What each symbol does to the states:
ze: hd->tr, pc->zq, zb->zr, nh->fz, mf->nq, bh->tn, gb->tg, fh->lh, fs->nr, mh->qq, tb->bl, pr->fg, qg->dh, gj->bb, dh->zn, jm->gt, sj->gt, br->mc, gg->ff, ls->gb, gf->bn, pg->zj, rp->fq, bn->mq, tm->dq, fq->jn, qq->hd, hs->fs, fg->sr, fj->tb, zj->mq, dq->ll, rq->rp, sr->ql, tr->hs, jn->fz, zn->br, pp->nl, qp->sl, hh->tm, gt->mf, nl->pr, ql->hh, dt->mh, pf->fj, fm->gr, zr->dq, lm->jm, mc->pf, mq->bn, bp->sj, sl->nh, tg->qt, pj->qb, qt->dt, tn->bh, sm->hd, qb->bh, nq->ls, fz->qg, cc->zb, bb->jn, ll->pp, zq->pj, nr->pc, hp->rp, bl->fm, lh->rq, gr->bl, ff->qp
fe: hd->qt, pc->bp, zb->qb, nh->gj, mf->sm, bh->tg, gb->gt, fh->lh, fs->qq, mh->gb, tb->br, pr->dq, qg->jn, gj->fq, dh->mq, jm->gr, sj->lm, br->fz, gg->ql, ls->bh, gf->rq, pg->bn, rp->qp, bn->rp, tm->fg, fq->sl, qq->tg, hs->cc, fg->qp, fj->zn, zj->bl, dq->tn, rq->ff, sr->pp, tr->dt, jn->gf, zn->tb, pp->zb, qp->bb, hh->pr, gt->jm, nl->zr, ql->nl, dt->ls, pf->dh, fm->pf, zr->bh, lm->qt, mc->qg, mq->bn, bp->zj, sl->hp, tg->mf, pj->hs, qt->nq, tn->zq, sm->pg, qb->nr, nq->bp, fz->bb, cc->pj, bb->fh, ll->cc, zq->hs, nr->hd, hp->sr, bl->mc, lh->gg, gr->bl, ff->fh

The rows follow the links: the fewer symbols apart two states are, the more alike their rows tend to be.

Each row is also shifted at random along 6 hidden directions that mean nothing.

Some states, each with a row of numbers:
dh: -61    9   10    6   23    3   -7   36   -4   21   11  -38  -30  -16   -3   19   -6   15  -14   -6   11   -6   -1   16   11   23   18  -14  -23   32   -9  -14   13  -38   -6  -22    0   25   -4    6   11  -22    6    1   -9    9    9   12    9    3   -2  -29  -15   29
fg: -29   -3  -17   13  -26   -2   20   -6    2   17   22   13   -1   12  -19  -31  -18   28  -13   41   -3    7    0  -10   10    0   -8  -14    5   -4   25   -6   -7    9    0    7  -25  -25    4    8  -19   25  -29   21    1  -36   11  -10  -28   10   -4    5    8   11
fs:  33  -21    9  -25    9   10   -5  -13  -11  -27   18    4    0  -10   -1   13   14   12   -3   -5   -1  -39  -18   -8    4    1  -35   -6   30   29   41    9  -23    2   -1  -26   28   11   21    9    2   12    1   27  -33    4  -57  -28    1  -25  -20    1    9   40
nl:  27  -11   -1   -6  -14    7   -1  -18    2   39   52  -61  -14  -10   -7  -21  -15   35  -25   49    4   -1   27  -15   18   -3    3  -45  -11    4  -36   16  -14  -36    7  -10  -12  -32    2   28   -8  -40  -38   25   -7  -14   11   58    9   -2  -12   10   35   13
bb:   6   -5    4    4   -1  -22   18   15  -20    9  -30   56  -12  -23    8    6   22   -8  -17   10   23    6   23    6    1   -1    3   19  -15   -2  -21  -29    6   -2   11   33  -31   -4   -1  -18  -16   -5    6    6   -8  -18   19  -21   14   33   39   -8  -11   10
dt:  -7   -8   35  -12    8   -6  -16  -38  -18   -2   31  -33  -17  -19   37   14   11   -4   -6   -8   13  -34   29  -25   -7    4  -17  -14    1    6  -30   44  -11  -40   18    0   14   -8    2  -13   13  -54   17    9   -2    1  -35   42   30   -8   -9   -5   19    8
mc: -109    29   -27    18   -11    37     4    32    36    -7   -31    -1   -17    -7   -11    -3   -33   -56    34    -9     1    32     0    38   -10     0    -9     6   -32   -37   -20   -31    42   -38    -1    50   -10    12   -17   -28    53   -32     6   -29    18    35   -10     4    40    26     8   -38   -40   -38
qq:  11  -26   20   -2   13  -36  -21  -34  -44  -43  -73   99   36   -5   31   19   35  -17   17  -46  -32  -28  -39  -32  -18   -8    7   32   43   18    4   21    6   83  -20    0   28    2    7  -15    7   24   37   -4  -12  -33  -15  -50  -11  -16    8   14    6  -10
dq:  72  -14  -12    7  -18  -13   16   -2  -15   -6  -15   35   31   33  -21  -26  -12   32   -4   17  -33    9  -23  -19   11  -21   -4   -8   23   -5   16    2   -8   67   -2   -3    7  -27   16   21   -9   34  -25   23    9  -22   21  -25  -21  -11   -7   29   20  -24
nr:  56  -19    8  -25   13   25   -2    7    0  -12   71  -60   -9   45    5   24  -12   30   -2   13   13  -24   19   -2    3   10  -34  -28   18  -24   19   26  -39  -20   26  -36   25   -9   34   30    3   -3  -10   36    5   33  -37   35   -7  -34  -35   21   13   23
pp: -46  -22   -4   -6  -15  -11  -30  -17   -4   31  -18    0    5  -23   -3  -13   24   26  -14   26  -24  -12   -7  -38   -2    3   41  -30   19   27  -23   -3   -3   -1  -26  -14  -14  -18   -3   34  -11  -21  -21   -5  -38  -56    7   15  -22    5  -10    1   40   21
rq:  34   10  -13  -14   -4    4   14  -18   11    9   -6   20   -3  -81  -32   -2   34  -18  -24   -7   29   -1  -14    9    7  -11   -4   12   -5   44   31  -22  -10  -16  -16   -2  -10   23  -22   -7  -37   21    3  -19  -38    2   -9  -42    2    7   35   -7   -8   42
fm: 112   10   30    3   38   -4  -10   10  -22   27   14  -68  -23  -50   -6    6  -14    3  -29  -26    2   13    9   18   26   -6   16  -24  -40   41  -47   19   10  -38   -5  -29   30   16  -19    0   21  -66    7    3    6   35   22   34   53  -26   17  -15    3    8
gj: -11  -11   25   -1   10  -43    0   16  -29   23  -18   20  -17    2   34   12   36   24  -28   13   17  -19   28  -12   -3   21   36    9   -5   19  -23  -13    9  -12    5   -6  -36   -8    9    4  -15  -13    7    5  -17  -40   26   -3   -7   32   15  -12    6   32
qb: -67   -3  -36  -15  -31   54   -4   -5   32  -38  -17   24    8   -8  -22  -16   -1  -22   37   16  -11  -12  -31    1  -16  -11  -46   -5   35  -22   39  -19   -2   -6   -3   29    6    4    3   -2   25   12  -14   -8  -31    5  -70  -31    4    7  -24   -5   -8    2
pf:  30   28   -8   12    6   35   23   28   12   -7   15  -23  -22  -18  -40  -15  -38  -11    2   -9    5   19  -18   43   20   -5  -49    3  -36   10   25  -15   25  -26    8    9   19   27  -13  -20   23   -3  -10   16   19   54  -17  -27   43   -5   12  -27  -38   -2
nq:   6   20   45    6   -4   -6   57  -50  -61  -10   48   17  -35  -63   21   -5  -23    5  -10   -3   33  -36    7    3   21  -16  -84    0   -5   51   -6   34  -27  -20   33   40   19    2   -3  -66    7  -30   -3   66    9   20  -59  -18   76   -1    1   -6   -4    8
cc: -39  -15  -33  -27  -13   50  -57    2   61    1   12  -76    5   27  -12    6   10   -6   26   27  -18   -2    8  -10  -24    1   25  -35   22  -44  -22   -5   -3  -52   -4   -9   -5  -10    7   47   30  -29  -16  -35  -24    6  -20   61  -11    2  -36    2   21   -1
jm:  16   25   10    8    6   -1    4  -35   20  -22    7    0    8  -15   -7  -12   -8  -23    7  -43  -10   -4  -36   -7    4    1  -27   26   -1   37   57   25   23   12  -15  -15   20   24  -22  -26    2   23   14  -23    9    5  -26  -46   -8  -19   -5  -17  -14    5
sl:  54   10    6   10  -13  -11   41   16  -18   10   -6   30  -16   -4    1  -19   -4   14   -7   23   29   -4   26   10    4   -5  -20   14  -10   -8   -8  -24    1  -13   28   38  -25  -10    8  -29  -15    0  -24   16   11    2    3  -20   35   44   25   -4  -13   -5
sj: -31   -4   28   16   16  -39   -8  -29  -39  -12  -26   39   19   16   50   19    0  -11    9  -42  -23    1   -3  -17  -15    8   20   19    8   -3  -27   35    5   54  -11   -5   13   -7   -6  -20    8    1   37   -2   28  -18   29    7  -15  -19   -3    9    6  -30
ll:   6  -11  -27   -7  -22   20  -31   -8   39    1  -17  -10   14   -6  -24  -23   14    8    9   19  -36   -4  -28  -22   -7  -12   20  -19   27    3   15   -8    9   -6  -24   -7   -3    0   -5   32   10    5  -23  -33  -30  -25  -11   -2  -24   -2  -23    2   18    2
hp:  12   25  -21    4  -28    4   21   15   27    9    9  -13   -6   19  -11  -24   -1    6   -3   36   16    6   16    2   -4    0   -5    8   -6  -12   12  -25    7  -33   16   28  -34   -2    0    1  -18   19  -20  -19    7    0   10    2  -10   39   -5    1   -3  -13
hh: -36  -12   -9    0  -15   -4    8  -10   20   30   43  -28    4   28  -11  -21  -14   44  -24   40  -12    9    3  -25   12   13   14  -19    5    3   29    4   -9    8  -10  -27  -16  -24    9   35  -19   22  -27   18   -3  -38   19   16  -54   -6  -22   10   22   25
pj: -39   -9  -35   -7  -34   41    6  -11    6  -38  -51   71    8  -33  -26  -12    6  -36   41   12  -13  -15  -33   13  -11  -32  -52   -3   29  -12    4  -30   -9    7    0   63   12    4    5  -26   24    4   -6    5  -27   16  -70  -46   37   18   -1    4  -12  -15

From each start, follow one symbol. Which state do you reach?
Answers are names.
---
 31   14    8    7    4    3   23   -7   -8  -24   24   -8   15   49   22    8  -37   -3   32  -23    0    7   -4   15   -6  -11  -31   11   14  -31   11   26  -24   33   23   10   31    7   10  -24    2   33   11   15   55   45   -3    7    2  -20  -20   20   -9  -47
fe: zj
---
-74  -11  -41  -16  -20   49  -10    1   28  -32    2    8   13   30  -14    2  -15  -25   36   18   -5   -3   -5   10  -18   -9  -37  -14   28  -57   11  -19  -12   -3   10   28    6  -12   20    4   25   10  -13    3   -7   24  -50    4    1    6  -24    9   -5  -21
fe: hs
---
 15    3  -23  -14  -12   18    4  -30   37    9    7    4   -2  -71  -43  -11   22  -25  -19    9   15   10  -12    1   10  -14  -10    5   -9   30   40  -13   -4  -18  -22    2  -13   10  -19    5  -32   10   -1  -23  -39    0  -11  -26   -5   -3   24   -2    2   43
ze: ff
---
 26   -1    7   -8    6  -35   14   14  -13   12  -21   29    2  -20   -3   11   42   35  -29   -2   10  -15  -10   -6    7   12   31   20   11   44   31  -23   -9   19  -12  -20  -17   20   -1   13  -49   47    4  -11  -22  -30   24  -37  -42   15    9    1    3   36
ze: fq
---
 32   -6    0   -8    0  -23  -12   10   19   18   -1   -5    5    4    0    1   34   17  -24   10    8    2   10  -17   -6   16   44   10   -2    7   20  -12    7   -6  -11  -28  -33   -2   -3   34  -33   26    0  -21  -18  -33   37   -6  -49    9   12   -1   11   34
ze: sl
---
  6   -2    8   12   11  -26   11   47  -21    1   -8   29  -10   46    9    8   -6   20  -14    6   11   10   18   11    5   21    9   21  -17  -13    6  -23   16   21   11   -2  -19   -7   22    3   -4   16   -4   22   23   -6   30  -20  -11   23   22   -9  -22    6
fe: bb
---
-21   -3  -22   -9  -30   35   -6  -22   27  -26    1    1    6   11  -10  -20   -9  -18   35   15  -18   -8  -15  -18  -14  -17  -37   -6   27  -23   15    0   -2   -7    5   25    6   -9    6   -6   30   -4  -16    2   -7    8  -50   -3   13    8  -24    5    3  -24
fe: tg
---
 20   16   10   -1    3   -9    3   23   -3   29  -18  -15  -37  -49   11   -2   24  -11  -12    7   31   -5   32   11   -4    0   14    5  -23   15  -39  -26   17  -66    9   31  -27   14  -14  -16   -3  -51    5  -31  -21   -4    6   16   45   43   27  -25  -10   15
fe: gf
---
-20  -35   51  -14   37  -41  -32  -29  -67   10  -11   13   -5  -28   60   38   36   19  -20  -23   -3  -48   20  -32   -7   16   20  -14   19   37  -54   39  -23   10    0  -25   21   -6   12    2    2  -44   31   22  -20  -31  -13   31   11  -22   -8   13   36   31
ze: tr
---
-28   -3    1  -10   11  -19  -12   26    4   24   -3  -21    0    9   17   34   26   20  -15   -4   19    2   22    8   -4   23   55   -3   -2   -2  -12  -15  -14  -14   -1  -24  -15   10    2   24  -37   20   10  -20   -5   -5   49   32  -39    9    4    4    4   18
ze: bn
---
 41   -5  -16   -6   -6   10   13  -14   13    2    7   21   14  -28  -28   11    7  -20  -16    5   24   25    3   10   13  -12   -8   10  -12    4   18  -11  -18   14   -5    2   -9   -3   -2    7  -33   20    4    9  -10   13    9  -16   -9  -10   32   14   -3   24
ze: rq
---
-80   22   -9   15    6   25   -8    4   28   -3    7  -39  -14    7    2    2  -34  -40   17  -15   -2   24    1   23   -5   -1    4   -5  -34  -17  -17    5   28  -27   -2   14    4    5  -19  -18   36  -28   11  -22   24   29    4   25   17   -6    4  -21  -22  -32
fe: bl
---
 28   27   -5   14    6   12   36   37   -3  -15  -16   25  -23  -17  -34  -15  -13   -2   -5  -14    9   -2  -26   32   17    5  -42   30  -15   36   52  -39   30   -7    0    9    0   32   -3  -28    2   23   -6    9   -3   22  -26  -75   20   18   20  -29  -46   18
ze: dh
